(in the rows, 128 means zero)
[126 132  59 174 127 109  97  77  88 136  73 122 136 155 177 142 171  95
 131 127 198 154 141 128 120 109 112 155 141 128 112 118 124 135 122 147
 120 116 133 121 123 164] : q_386
[113  97 107 213 102 126 116 129 114 104 123 137  55 151 128 116 169 103
 162 186 111 130 144  92 147 174 103 158  86 126 124  91 102 121 127  79
 179  73 110 153 148 173] : q_839
[112  71 125 144 132 176 135 149 130 141 144  71 139 117  84 151 111 100
 167 159 119 108 135 102 110 130 123  46 125 127 151 141 140 132 120 145
 141 169 121 137 101 143] : q_268
[121 181 145 155 118 112 135 154 127 131 136 105 102 127 131 124 133 159
 138 152 104 103 126 100  86 169 108 188 118 127 130 142 124 145 123  89
 113 135 111 121 160 170] : q_665
[ 96 144 151 161 130 132 122 108 132 138 130  93 108 128 142 135 147 114
 142 121 162 103 154 107 145 121 155 159 124 110 135 143 124 112 103 132
 132 128 127 142 145 132] : q_268
[ 74 141 148 135 117 116 133 147 128 159 157 112 119 132 122  98 104 173
 158 112 107 133 141 100  93 113 106  99 155 126 112 118 113 154 130 115
 129 159 118 161 135 111] : q_438
[156  88 170 181  69 172 174 114 142  84 141  97 143 129 114 139 162 137
 139 196 113 131 102  92 126 157 143  61 117 128 142 146 146 169 128 125
 142 111 130 104 100 144] : q_394
[137  99 108 200 135 150 135 117 140 135 108  63 127 109 105 127 134 116
 166 142 128 120 127 109 106 132  93  69 121 123 165 157 149 134 121 142
 134 180 141 144  73 121] : q_987
[160  60 165 119  84 201 138  90 163 159 105 147 126 110  73 158  95 103
 137 141 123 121 112 129 117 148 104  67 104 120 137 114 130 148 111 144
 143 117 145 115  86 134] : q_394
[128 105 130 153 120 119 138 144 129 102  93 121  90 120 114 133 153 135
 144 156 119 148 129 111 124 109 114 108  92 146 102 106 128 158 114 149
 126  78 125 126 146 138] : q_839
[142 121  95 135 103 138 127 139  93 106 113 148 133 138 148 136 142 124
 162 172  95 167 116 133 111 128 117 100 122 163 163  92 153 145 135 117
 144  74 147 110 145 142] : q_910
[ 90 132 113 141 124 125 118 100 144 155 120 131 124 112 138 143 138 109
 161 126 162 108 141 125 146 131 121 143 126 122 151 134 120 116 108 117
 111 119 149 128 146 151] : q_400
[ 85 130  92 164 145 114 118 101 124 154 105 110  95 107 144 149 124 129
 134 104 168 126 146 137 148 134  87 148 115 134 143 130 118 106 116 110
 116 129 118 136 137 120] : q_51
[134  69 105 161 126 159 118 125 130 145 107  93 122 117  98 173 118  91
 180 147 101 117 143 127 104 117  95  33 127 118 163 127 135 128 110 144
 122 160 145 167  71 134] : q_400
[107 186 192 106 104 113 166 124 166 162 167 119 142 116  95 132 137 150
 170 129 101  80 140  81  99 147 134 193 122 129 117 149 106 134 101 101
 117 107 122 102 147 130] : q_652
[115  87 128 133 126 171 133  93 133 117 123  96 134 129  70 170 126  70
 167 155 113 104 135 115 113 127 103  27 108 134 168 144 147 149 105 136
 120 157 129 129  71 138] : q_652
[121 113 109 145 115 140 107  86 140 150  92  99 103  94  93 153 138  90
 186 150 124 122 120 121 142 154  68  63 119 144 183 148 164 150 141 123
 113 143 130  96 111 174] : q_438
[ 94 162 136 148 128 134 131 110 172 121 131 121 104 100 138 125 119 126
 108 140 135 151 123 132 159 152 157 161 122 131 144 145 127 118 110 103
 124 121 156 140 160 132] : q_665
[126 132 110 151 107 130 114 166 101  71 108 111 101 125 143 119 138 121
 132 164  95 143 124 127 135 141 116 101 104 133 131 103 141 140 120 115
 148  89 131 114 138 158] : q_665
[143 123 144  97 131 133 130 131 165  99 102 103 144 151 144 113  97 181
  92 111  99 102 134 148 100 117 120 137 112 123  97 139 101 117 111 113
 124 153 134 167 133 133] : q_400
[131 129  82 119 160 127 153 171  65 100 120 165  81 149 130 183  71 100
 135 170  76 132 106 138  79 165  86 132 122 164 124  70 116 158 119  93
 103  74  99 164 127 195] : q_665
[116  46  96 139 165 158 133 126 121 196  76 105 126  89 107 149  69 100
 170 120 144 125 140 128 115 104  55  52 118 141 170 114 144 105 129 126
 153 152 134 140  93 123] : q_987
[100 132 126 170 102 120 116 176 123 106 141 122 117 110 153 111 144 122
 121 194 105 131 116 128 129 119 123 141  98 144 124 118 134 110 122 114
 124  82 143 107 163 175] : q_665
[107  93  72 170 118 120 115 165  84  86 136 131 102 147 125 119 156 116
 154 151  95 152 133 123 122 124  99 114 100 157 106 108 119 125 109 116
 140  90 120 138 123 152] : q_51
[147  51  74 115 109 178  83  89  94 158  99 184 119 166  96 158  74  83
 143 184 120 142  77 140 124  95 153  66 136 159 131  82 140 143 144 115
 120 127 125 162  86 161] : q_910
[ 57 129 117 161 113 144 131 136 103 151 213  54 140 119 150 177 120 103
 141 183 156  93 143 105 111 180 119 105 103 179 193 152 131  99 105  93
 147 124 142  96 174 156] : q_268
[130 134 115 140  90 100 119 169 119  78 127  76 105 148 135 140 143  97
 177 167  81 158 136 104 125 122 131  95 114 142  97 110 137 145 153  89
 171  90 113 117 126 167] : q_438
[113 136 175 202 144 115 143 110 138 135 145  79 113 140 132 109 136 162
 141 136 110 127 114 107  94 148  75 138 130 127 138 149 113 126 109 118
 109 146 124 151 126 118] : q_51
[134 166 147 151 128 100 120 119 130  80 133  95 176 149  92 105 128 128
 150 146  96 122 106 107  99 147 128 116 135 119 131 142 144 153 147 128
 131 151 123 105 107 125] : q_987
[108 168 139 149 137 136 146 152 144 118 147 100 127 132 138  97 131 164
 125 127 110  96 115 100  85 124 128 162 118 126 113 137 121 132 116 125
 110 144 106 155 145 135] : q_268
[124 120 105 106 126 140 109 112 152 142  99 125 119 112  58 158  98 105
 182 130 117  99 122 116 111 138  93 109 125 124 115 128 127 156 124 109
  88 141 102 137  79 201] : q_438
[110 148 108 159 111 102 132 170  80  70 115 107 106 131 135 129 141  98
 155 150  94 161 117 126 116 110 104  84  99 156 106  99 131 142 120 126
 147  81 121 124 114 152] : q_987
[124 122 161 127 155 146 119 182 178 141 100 113 129 130 127  97 110 146
 136 151  97 119 107 116 104 150 139 169 129 136 121 145 123 105 118 121
 136 114 145 149 160 109] : q_791
[ 51 122  98 179 136 124 170 181 154 157 132  34 125  58 155 152 139 176
 127 125 167 134 154  91 136 102 103 109  94 133  73  97 104 103 101 153
 134 133  95 151 202  42] : q_268
[ 79 161 137 192 145 127 127 137 135 121 129 115 129  80 117 139 169 108
 135 140 136 107 146 116 132 152 111 134 108 119 177 139 149 119 106 123
 106 136 123 138 129 111] : q_665
[132  66 178 146 113 137 143  94  93 132 139 147 119 110 131 157 135 112
 123 142 121 161 126 118 132 108 101  52 126 133 164 130 156 151 120 131
 137 121 143 105 105 147] : q_394
[136  98 107 118  94 123 116 147 110  89  96 154 134 140 141 117 123 118
 103 157  79 143 112 122 128 129 130 134 104 146  76  89 133 129 131 126
 165  75 140  95 133 156] : q_394
[ 85 137  90 145 154 119 121 107 137 107 118  90  97 123 163 138 129 108
 141 125 152 119 128 119 158 123 133 126 120 113 132 147 124 111 107  98
 102 140 140 142 141 160] : q_400
[102 149 141 148 129 124 151 156 135 125 134 115 140 129 123  96 122 138
 150 138 130  93 116 108 109 124 131 155 121 135 120 150 124 132 116 104
 114 132 126 126 123 162] : q_987
[144  99  70 171 136 114 144 156 144 126 128  91 111 130 142 126 129 153
 141 128 130 128 130  86  71 133 123 131 132 146 110 125 112 155 110 109
 136 132 117 191  73 140] : q_386
[126  76 114 159 123 166 148 133 117 121 111  81 146 128  95 144 113  93
 171 153 139 119 138 111 111 116 115  48 119 133 143 135 137 141 122 137
 143 148 130 130  72 129] : q_987
[151 101  80 167  95 152 115 124  81  71  99 130 151 166 150 123 150 104
 109 163  59 156 126  99  82 129  94  98  91 137  95  70 138 113 148 103
 196 100 108 128 102 117] : q_394
[143 128 138 116 120 130 126 156 135 154 114 148 141 146 115 100  89 187
 115 123 101  87 108 108  96 147 132 186 139  88  62 107 105 137 134 127
 127 136 108 125 146 130] : q_394
[144  89 132 140 131 167 154 135 112 133 138 106 138 120  86 158 123 108
 155 145  97 123 146 106 116 135 129  70 124 134 137 129 130 126 104 144
 141 120 143 126  87 132] : q_839
[183 126  97 146 126 110 110 110 120 154 111 151 122 153 154 109 141 116
 135 133 130 108 115 110 118 104 118 190 118 125  97 106 139 125 145 141
 131  93 142  84 156 157] : q_839
[ 94 127 132 137 118 146  98 130  96 159 129 149 134 106 144 144 130  98
  93 113 162  77 140 132 163 148 129 169 121  89 117 124 122 102  98 114
 117 145 127 102 110 135] : q_394
[137 170 107 120 122 138 129 171 101 132 153 143 152 135 127 109 138 152
 138 142  96 107 110 121  94 165 126 188 134 122 117 114 118 130 119 120
 106 123 126 112 132 133] : q_910
[101 142 139 158 143 119 121 155 114 132 174 101 129 100 143 152 147  87
 134 108 152 103 159 125 156 121 141 144 124 100 138 126 126  95  95 141
 135 120 130 133 116 129] : q_268
[154   4 115 105 147 184 206 133 124 133 123 164 163 111  81 132  84 204
 179 182  92  86 139  91 121 139 154  45 166 116 194 154 156 152 174 134
 116 123 119 107 133 139] : q_394
[123 116  99 169 115  96 102 164 101  95 130 131 105 148 142 117 143 109
 152 156  99 138 122 124 131 117 112 147 110 136  99  95 120 120 131 112
 137  74 118 123 132 137] : q_51
[102 167 133 137 117 124 124 160 126 127 130  91 127 133 135  98 127 155
 150 137  90  81 124  99 102 130 119 156 133 119  85 135 116 130 112 114
  91 134 118 125 123 153] : q_438
[132 119 119 144 119 126 136 167 121 103 112 123 117 131 130 137 142 112
 137 156 107 145 125 121 132 127 124 114  96 154 110 100 132 136 122 114
 159  78 126 124 143 147] : q_839
[107 134 132 148 128 155 139 128 121 133 145  93 129 121 170 144 140 107
 157 130 174 143 147 115 153 114 144 128 132 113 153 128 133 119 105 108
 149 107 138 125 153 140] : q_268
[117 141 121 143 129 135 152 125 158  84 146  89 159 127 114 112 137 165
 108 138 121 108 120 103 101 138 129 141 111 138 103 140 119 137 114 132
 117 144 109 146 126 151] : q_268
[136  78  96 146 129 139 109 137 159 130 161 101 131 122  81 149  89  88
 134 143 125 127 129 123 115 160 118  88 127 125 120 124 113  97 136 152
 168 128 142 142  82 149] : q_791
[144  72  74 167 128 168 129 102 155 131 103  87 152  91  83 147 157  99
 158 124 154 124 148 113 133 153 119  65 123 121 152 149 129 120  99 161
 139 139 142 141  53 127] : q_386
[109 125 179 139 116 158 155  94 142 122 133 160 136 107 105 119 130 153
 123 146  84 130 116 109 129 154 122 124 123 115 146 145 131 119 121 102
 122 121 130 121 140 147] : q_394
[126 120  91 146 119  93 100 185  93  96 105 115 124 139 154 134 162 101
 157 137  81 144 141 131 115 103 101  87 111 131 117  88 142 133 137 135
 157 114 125 134 143 104] : q_400
[125 191 139 131 105 128 141 140 134 112 143  86 129 130 129 119 166 148
 151 118 131 144 119 105 114 128 125 146 120 137  91 139 114 144 109 104
 126 103 108 132 112 151] : q_438
[ 83 157 133 165 166 114 145  89 149 148 130 114  93 116 149 118 124 130
 132  86 169 155 115 124 155 120 102 162 129 119 118 140 111 110 107 105
 111 130 122 151 149 122] : q_51
[132 130  96 188  78 149 130  52 127 120  95  96 138 114 139 150 124 138
 141 174 112 125 155 142 105 121  90  94 114 127 171 141 136 104 150 148
 109 137 159  90 138 129] : q_987
[ 99 159 130 191 119 127 106 113 145 130 169 114 132 116 135 137 162  98
 144 131 181 112 130 138 148 157 140 147 120 104 174 141 140 124 101 124
 114 137 155 126 132 138] : q_910
[132 164 145 114 125 139 106 176 100 122 117  99 147 176 142  87 129 153
 103 145  76 137 115 163  78 104 108 147 119 141  72 134 100  85 141 148
 138 119 117 138 131 154] : q_438
[121 109 105 173 134 127 150 143 156 160  70 159  94  84 113 161 172  85
 151 150 133 145 107 131 156 132 128 137 121 163 127 132 127 131 117 127
 111 103 108 183 109 150] : q_386
[ 92 153 122 162 121 112 107  91 125 115 150 100 125 124 153 134 148  94
 137 110 148 106 161 124 158 111 131 128 127 105 129 140 134 106 118 122
 111 131 141 115 128 139] : q_438
[106 140 168 195  81 128  80 130 133 110  47 157  59  76  61 129 160 138
 178 158  45 171 134 168 144 176  20  76  90  97 155  85 131 152  97 165
 124 100 139 131 191 157] : q_665
[100 145 168 134 137 161 161 172 150 126 140  79 140 145 124  98 126 164
 139 145 116 112 120  95  81 143 141 149 121 139 112 138 109 138 101 130
 133 128 117 157 153 113] : q_268
[107 144 110 201 145 116 132 120 125 137 138 109 124 111 159 134 156 137
 155 122 156 130 134 127 149 128 104 157 138 110 149 137 127 112 104 112
 101 116 132 137 132 123] : q_51
[148 130 111 140 125 129 140 159 144 124 103 103 138 139 147 109 135 151
 130 136 130 111 123 109 102 149 137 164 137 123  98 132 107 143 122 119
 127 129 117 143 116 129] : q_386
[119 126  99 127 133 121 115 107  88 106 116  67 164 148  87 119  93 149
 139 129 145  89 124 119  85 205  35  97 113 128 127 118 111 159 122 146
 135 163 115  73 122 147] : q_987
[166 101 102 158 116 148 116  72 127  69 101 121 144 140 111 162 120  86
 117 165 104 109 124 114  96  98 136  77 121 133 141 131 168 162 122 131
  85 148 139 133  53 176] : q_665
[144 100 107 149 106 120 111 156 103  92  85 107 130 137 151 135 156  96
 148 166 109 168 128 121 118 135 105  94 115 148 123  98 130 141 125 117
 164  79 128 120 113 145] : q_386
[117  89 105 154 113 173 135 118 112 160 158 123 146 123 110 125 127 113
 165 153 120 130 122  94 108 121 118  83 134 127 148 119 138 120 123 113
 133 155 138 128  96 138] : q_910
[ 96 138 111 137 163 134 123 120 137 146 122 112 126 108 140 135 130 119
 119 111 163 112 131 126 139 116 132 156 110 137 137 132 129  98 109 139
 124 118 122 143 153 124] : q_268
[125 108 110 121 100 122 126 177  99 103 107  97 117 150 156 138 141 106
 160 177 104 168 123 115 145 119 122  99 120 145  97  80 123 157 117 110
 175  78 126 113 144 104] : q_652
[123 125 169 140  87 123  94  61 141 142  94 128  82 143 104 142 110  83
 184 169  86 123 123 102 139 112 126 112 138 112 124 126 135 136 157  97
 109 124 123 116 119 182] : q_438
[104 137 113 167 135 126 123 106 113 157 133 132 138 112 153 131 142 126
 137 128 150 123 129 124 135 132 117 140 139 133 172 124 147 115 116 116
 120 137 148 129 129 129] : q_910
[161  66 124 164 125 146 139 130 136 135 109 113 141 110  99 174 148  79
 165 162 114 122 130 115 113 132 112  72 128 133 150 139 142 141 121 132
 117 138 123 140  78 151] : q_386
[ 89 214 251 147 145 128 117 122  69 111 212  62 147 126 128 128 186  97
 137 132 123 129 132 107  93 128 126 128 142  87 163 189 133 126  73 180
  65 152 152  69 115 134] : q_268
[139  79 142 150 114 176 144 142 152 149 128 107 131  94  78 173 115 120
 170 181 126 120 130 127 147 150 140  64 129 122 167 141 137 150 112 137
 112 127 148 121 114 134] : q_839
[144  60 131 140 145 119 141 161 109 137 117 107 114 103 139 149 158 122
 129 158 144 104 133 104 175 115 135 104  89 170 148 130 153 111 130 113
 163  82 113 102 146 119] : q_839
[107 161 160 130 137 132 114 155 107 133 131  84 148 136 115 116 123 183
 147 133 123  83 138  83  66 145 112 136 135 108 126 145 115 116 122 127
 113 134 102 114 134 123] : q_791
[126 162 199 174 109 134 160 137 142 149 154 100 145 121 129 114 164 170
 120 141 128 108 141 101  90 131 118 159 117 130 131 154 114 127 111 121
 126 134 126 132 116 133] : q_839
[121 126 112 133 130 101 120 169 119 119 123 127 110 144 153 128 143 101
 155 150 103 149 105 122 120 109 114 125 108 145 103  98 123 125 136 108
 147  90 120 138 167 136] : q_400
[131  80 141 163 103 156 124 101 145 148 140 113 133 123  66 153 129  82
 190 165  82 134 130 108 108 116  91  51 126 128 131 128 136 132 137 129
 123 145 125 139  88 162] : q_438
[134 145 144 129 161 113  98  68 131 115 122  95 139 131 118 125 137 131
 129 118 139 127 137 133 161 140 110 135 141  64 146 139 120 110 126 150
 123 147 129 106 129  89] : q_652
[110 148 129 183 140 114 131 108 106 127 144 109 153 115 142 143 151 108
 131 126 157 119 142 141 140 120 116 133 120 127 157 146 132  98 111 140
 121 123 144 118 127 117] : q_987
